[[156 139 123 126 135 127 130 127 140 137]
 [132 118 137 121 132 123 129 126 139 137]
 [147 116 129 126 135 138 127 137 122 120]
 [144 140 130 143 132 125 131 131 136 121]
 [156 140 123 126 137 128 132 126 139 135]
 [134 128 135 146 127 126 134 123 121 139]
 [149 135 127 120 130 135 137 126 116 117]
 [147 117 129 127 133 137 129 134 123 123]
 [132 117 137 122 133 121 127 127 138 135]] -> 147

[[128 125 129 130 129 130 128 129 124 128 126]
 [114 156 139 113 127 114 138 138 114 113 145]
 [131 126 129 128 132 128 130 129 129 128 128]
 [129 127 127 129 125 128 128 128 128 129 128]
 [128 126 129 129 127 128 128 129 128 128 128]
 [130 126 129 129 128 127 128 127 121 127 126]
 [121 138 126 138 136 121 120 128 130 133 129]
 [128 127 124 129 127 126 126 128 124 128 127]
 [128 127 127 129 125 128 128 128 127 129 129]
 [125 131 144 126 123 109 127 122 117 110 127]
 [129 127 128 127 129 129 128 128 125 128 126]
 [128 128 128 128 129 127 129 128 125 128 127]] -> 131

[[141 152 144 151 113 141]
 [135 143 138 140 121 135]
 [127 124 125 123 130 127]
 [128 128 130 129 128 128]
 [118 106 114 108 142 118]
 [131 131 130 132 126 131]
 [125 122 125 124 130 125]
 [120 112 118 116 137 120]
 [134 141 136 142 122 134]
 [125 123 123 122 132 125]] -> 127

[[125 128 128 137 129 129 129 128 132 129 129 127 128]
 [127 128 128 118 127 127 128 129 126 127 127 132 127]
 [150 128 128 128 128 128 127 128 129 129 128 144 128]
 [115 128 128 137 127 127 128 129 115 128 127 133 129]
 [142 129 127 130 128 129 128 129 124 130 128 129 128]
 [125 127 127 124 126 129 127 127 131 128 129 120 127]
 [129 128 128 115 128 128 128 130 133 129 128 121 128]
 [120 128 128 120 128 127 128 127 130 128 128 125 128]
 [144 130 126 141 127 125 126 132 120 128 125 141 127]
 [115 127 128 134 128 128 128 127 123 127 128 126 128]
 [145 129 129 113 128 126 128 128 129 127 127 125 128]] -> 150

[[134 137 141 118 139 144]
 [117 119 115 144 109 108]
 [127 119 126 128 130 119]
 [131 124 123 132 124 137]
 [125 124 124 134 123 124]
 [132 138 137 119 137 135]
 [127 138 142 117 140 120]
 [126 137 133 133 121 138]
 [136 131 121 119 137 132]
 [132 137 128 133 121 152]
 [123 126 129 131 124 117]
 [122 124 127 132 122 115]] -> 127

[[126 109 128 134 132 136 130 141 115]
 [121 132 128 133 123 125 133 127 128]
 [129 110 138 109 131 127 126 145 125]
 [127 126 132 130 115 134 115 133 129]
 [138 138 115 120 134 125 129 135 144]
 [132 128 118 119 132 131 137 134 123]
 [121 136 128 135 118 119 128 133 120]
 [115 134 108 129 124 135 114 141 137]
 [129 105 120 135 115 132 119 129 136]
 [126 124 136 126 126 125 128 137 122]
 [111 138 114 128 126 139 115 126 109]] -> 129

[[123 142 113 114 135 123 121 146 102]
 [127 129 142 132 102 121 127 124 133]
 [121 138 153 110 142 120 118 114 118]
 [121 133 109 150 143 136 135 111 114]
 [119 141 122 132 144 131 136 140 147]] -> 121
---
[[124 149 113 108 118 116 131]
 [124 156  98 133 114 133 125]
 [128 126 118 125 139 118 126]] yields 156, 98

[156 144 129 143] yields 156, 129

[[109 137 136 134 131 133 135]
 [112 129 138 150 147 140 142]] yields 150, 109

[101 119 103 131] yields 131, 101

[122 112 153 135 152 129] yields 153, 112

[[140 123 112 150 113 144 143]
 [140 132 114 129 131 109 124]] yields 150, 109

[158 124 141 153 103 125 137] yields 158, 103

[[107 147 131 118]
 [154 109 152 125]] yields 154, 107

[156 104 127 128 120 124 134] yields 156, 104
---
[133 120 149 128 131 136 107] -> 131

[[141 149 140 119 110]
 [127 132 148 105 126]
 [137 137 102 129 118]] -> 140

[135 111 129 147 107] -> 129

[118 119 150 139 151 121] -> 139

[[115 119 138 147 124 135 108]
 [134 119 149 154 129 115 121]] -> 124

[108 154 129 125] -> 154
---
Input: [[128, 134, 128, 130, 105, 144], [128, 131, 128, 121, 125, 138]]
Output: 138
Input: [[129, 130, 133, 111, 137, 157, 137], [130, 137, 131, 120, 128, 110, 121], [129, 130, 133, 110, 137, 157, 137]]
Output: 137
Input: [[99, 145, 151, 123, 129], [124, 143, 134, 132, 124]]
Output: 124
Input: [[130, 112, 115, 146, 153, 138], [128, 128, 129, 128, 128, 128]]
Output: 128
Input: [127, 150, 127, 145, 156, 122]
Output: 122
Input: [124, 120, 110, 128, 99]
Output: 99
Input: [111, 155, 105, 144]
Output: 144
Input: [[119, 127, 131, 134], [134, 137, 125, 124], [151, 136, 117, 109]]
Output: 109
Input: [[124, 139, 126, 118], [138, 118, 145, 99]]
Output: 99
Input: [152, 124, 128, 116]
Output: 116
---
[[122 133 149 119]
 [133 129 126 128]] value 149

[113 140 149 158 143 129] value 149

[[134 128  99 126]
 [142 128 113 141]
 [125 128 112 141]] value 99

[131 147 127 117 125 135 102] value 127

[[130 133 134 150 121]
 [132 126 128 112 141]] value 134

[133 154 144 129 128] value 144

[[127 135 120 126]
 [150 105 145 129]] value 120

[ 99 125 135 152 100 124] value 135

[[107 104 103 127 138 111]
 [147 147 153 124 123 138]] value 103

[[134 135 151 142 131 117]
 [120 131 131 123 142 147]] value 151
---
[107 126 144 143 153] result: 126
[127 133 142 103 129 107] result: 133
[147 156 118 142 143 121] result: 156
[104 121 130 133 135 130] result: 121
[ 98 125 144 106 123 128] result: 125
[102 104 142 141 121 130 101] result: 104
---
[[116 130 127 141 139 124 116]
 [106 132 128 120 134 122 113]
 [110 126 128 119 135 133 118]] 132

[[121 139 146 137 146 136]
 [124 142 147 123 147 134]
 [122 127 152 127 152 136]] 142

[[122 122 133 131 126]
 [125 118 131 144 131]
 [131 129 120 106 131]] 118

[[113 133 139 115 137 132 122]
 [115 136 135  98 141 136 131]
 [118 147 154 117 114 137 127]] 136

[[142 120 139 146 128 146]
 [152 125 135 151 114 143]
 [146 113 146 152 129 152]] 125

[[119 135 127 137 119 133 140]
 [140 138 121 119 136 129 139]
 [151 137 136 119 121 115 134]] 138

[[139 141 129 131]
 [155 136 132 153]
 [130 150 141 118]] 136

[[146 107 112 137 114 146 114]
 [124 151 135 151 131 112 142]
 [107 150 129 117 127 130 143]] 151

[[150 145 122 140]
 [100 101 151 104]
 [121 117 138 114]] 101
---
[[128 111 118 122 132 127 147]
 [129 104 109 147 127 155 133]
 [134 119 116 136 131 140 134]] ans = 128

[[143 132 123 115 124 114]
 [123 143 151 135 137 147]
 [141 114 111 144 126 115]] ans = 143

[[156 102 130 157 157]
 [125 151 121 157 142]
 [151 151 154 130 104]] ans = 156

[[137 129 152 154]
 [134 128 120 130]
 [114 133 124 120]] ans = 137

[[135 133 153 127 128]
 [128 133 128 153 135]
 [128 144 129 147 130]] ans = 135

[[127 132 126 140 121 127]
 [136 108 117 115 102 118]
 [116 139 130 134 130 149]] ans = 127

[[124 139 144 145 115]
 [122 131 128 120 125]
 [116 137 134 157 119]] ans = 124

[[125 130 156 130 118 135 151]
 [120 134 134 150 109 126 146]
 [121 126 137 130 108 121 149]] ans = 125

[[134 105 153 115 133 139]
 [117 101 146 116 124 142]
 [123 108 152 131 124 130]] ans = 134
---
136,151,157,119,122,139
122,135,138,137,108,136
120,120,135,128,119,133
-> 157

139,134,99,109,101
113,120,151,139,152
103,119,116,143,113
-> 99

143,148,116,131,135,113
134,130,129,136,134,126
119,140,103,101,128,125
-> 116

121,120,128,136,144
124,123,132,135,145
122,129,127,106,125
-> 128

118,117,114,120,129,143
147,157,141,151,118,137
110,132,115,149,136,121
-> 114

116,140,105,121
121,109,143,146
129,114,136,116
-> 105
---
[158 117 142 146 138 139] -> 138

[[125 121 125 118 129 134 116]
 [146 138 129 143 128 127 103]
 [123 124 128 138 127 127 113]] -> 127

[153 138 134 110 102 114] -> 102

[122 127 113 155 111 118] -> 111

[[131 127 129 129 128]
 [140 124 139 134 126]
 [149 123 146 141 126]] -> 141

[157 126 124 140 141 129 108] -> 129

[142 131 106 126] -> 106

[131 123 106 130] -> 106
---
[[144, 108, 111, 132, 118, 127, 116], [156, 105, 100, 134, 119, 131, 107]] Out: 107
[[113, 102, 130, 122, 110, 154], [133, 121, 121, 118, 123, 136], [152, 109, 115, 132, 128, 143]] Out: 143
[[139, 129, 129, 136, 133, 110, 154], [124, 137, 119, 120, 125, 114, 134], [145, 119, 118, 126, 139, 127, 144]] Out: 144
[[102, 111, 140, 137, 136, 137], [100, 121, 140, 134, 137, 142]] Out: 142
[123, 119, 107, 146, 125, 133, 122] Out: 122
[106, 132, 135, 142, 145, 112, 126] Out: 126
[[104, 115, 112, 102, 115, 138], [131, 132, 123, 126, 122, 118], [107, 126, 123, 124, 126, 101]] Out: 101
[129, 103, 136, 142, 145, 124] Out: 124
[121, 129, 133, 128, 105] Out: 105
